Below are the code and all the weights of a small trained network. Each question names an input and a class and asks about switching units off, where a switched-off unit gives its printed mean instead of its output.

import numpy as np


def w(rows, s, z=0):
    codes = np.array(rows[::2]) - 128.0
    scale = np.full(codes.shape[1], s)
    scale[-1] = z or s
    return codes * scale


def f(y):
    return np.maximum(y, 0)


def log_softmax(a):
    a = a - a.max(-1, keepdims=True)
    return a - np.log(np.exp(a).sum(-1, keepdims=True))


def net(x, mask):
    res = np.array(x, float).reshape(1, 3) / 4 @ E
    y = f(res @ A[0][:, :-1].T + A[0][:, -1])
    res = res + np.where(mask, y, B[0][:, -1]) @ B[0][:, :-1]
    return log_softmax(res[-1] @ U[:, :-1].T + U[:, -1])


A, B = {}, {}
E = w([
[67,101,254,110,130,144,152],'x0',
[168,150,141,158,20,133,130],'x1',
[96,75,177,94,136,208,46],'x2',
],0.0097)
A[0] = w([
[161,183,53,143,86,46,202,179],'N0',
[143,136,145,140,21,169,51,162],'N1',
[145,143,145,137,137,128,107,51],'N2',
[127,148,174,136,149,114,162,119],'N3',
[96,122,137,101,124,142,136,253],'N4',
[137,125,115,106,133,158,148,57],'N5',
[87,132,68,84,253,108,88,240],'N6',
[153,160,156,145,108,104,155,102],'N7',
],0.015,0.0028)
B[0] = w([
[158,224,65,228,130,6,58,253],'N0',
[210,161,143,12,94,220,128,197],'N1',
[120,151,134,149,167,140,153,129],'N2',
[123,97,154,44,81,93,130,157],'N3',
[128,136,126,33,118,87,176,161],'N4',
[157,94,187,180,169,155,170,130],'N5',
[185,161,130,49,86,182,121,215],'N6',
[133,152,120,150,150,75,151,163],'N7',
],0.016,0.017)
U = w([
[134,81,74,166,205,153,146,2],'0',
[201,210,37,212,172,25,129,228],'1',
[13,59,149,45,175,8,255,64],'2',
[221,107,100,9,137,203,153,236],'3',
],0.0077,0.0031)

Each question gives the input, the list of numbers given to net, and the class t.
The units are the neurons (one row each of A and B). Each row of codes is followed by its name. A weight is (code - 128) times the scale printed after its matrix; where a second scale follows, it is the last column's (A, B and U).
mask holds one flag per neuron, in row order. A switched-off neuron (its flag False) gives its mean, the last column of its row in B, instead of its output. The means were averaged over made-up inputs and are rounded, as every weight is.
A unit's drop is (log p(t) with every unit on - log p(t) with that unit switched off) / (log p(t) with every unit on - log p(t) with every unit switched off).
The circuit of an input: a set's keep is (log p(t) with only the set's units on - log p(t) with every unit switched off) / (log p(t) with every unit on - log p(t) with every unit switched off). Starting from all 8 units, units are removed one at a time, each time the one whose removal leaves the highest keep (on an exact tie, the one counted first), for as long as the keep stays at least 0.8.
circuit, biggest first: the units of the circuit, biggest drop first
unit that matters most: the unit with the biggest drop
k most important neurons: the k neurons with the biggest drops, biggest first
drop when u is switched off: that unit's drop, to one decimal
input [2,-7,-2], class 3: 2 most important neurons -> N0, N6
input [7,-2,0], class 2: unit that matters most -> N1
input [8,-3,5], class 2: circuit, biggest first -> N1, N4
input [5,1,0], class 2: circuit, biggest first -> N0, N6, N1
input [5,-4,-4], class 2: circuit, biggest first -> N1, N0
input [6,-2,2], class 2: circuit, biggest first -> N1, N0, N6
input [2,4,-1], class 3: 2 most important neurons -> N0, N1
input [8,5,-4], class 2: 2 most important neurons -> N0, N6
input [-4,4,2], class 3: 2 most important neurons -> N1, N0
input [-3,8,3], class 3: drop when N6 is switched off -> 0.0
input [8,-3,2], class 2: drop when N1 is switched off -> 0.5
input [-4,0,4], class 3: drop when N0 is switched off -> 0.8
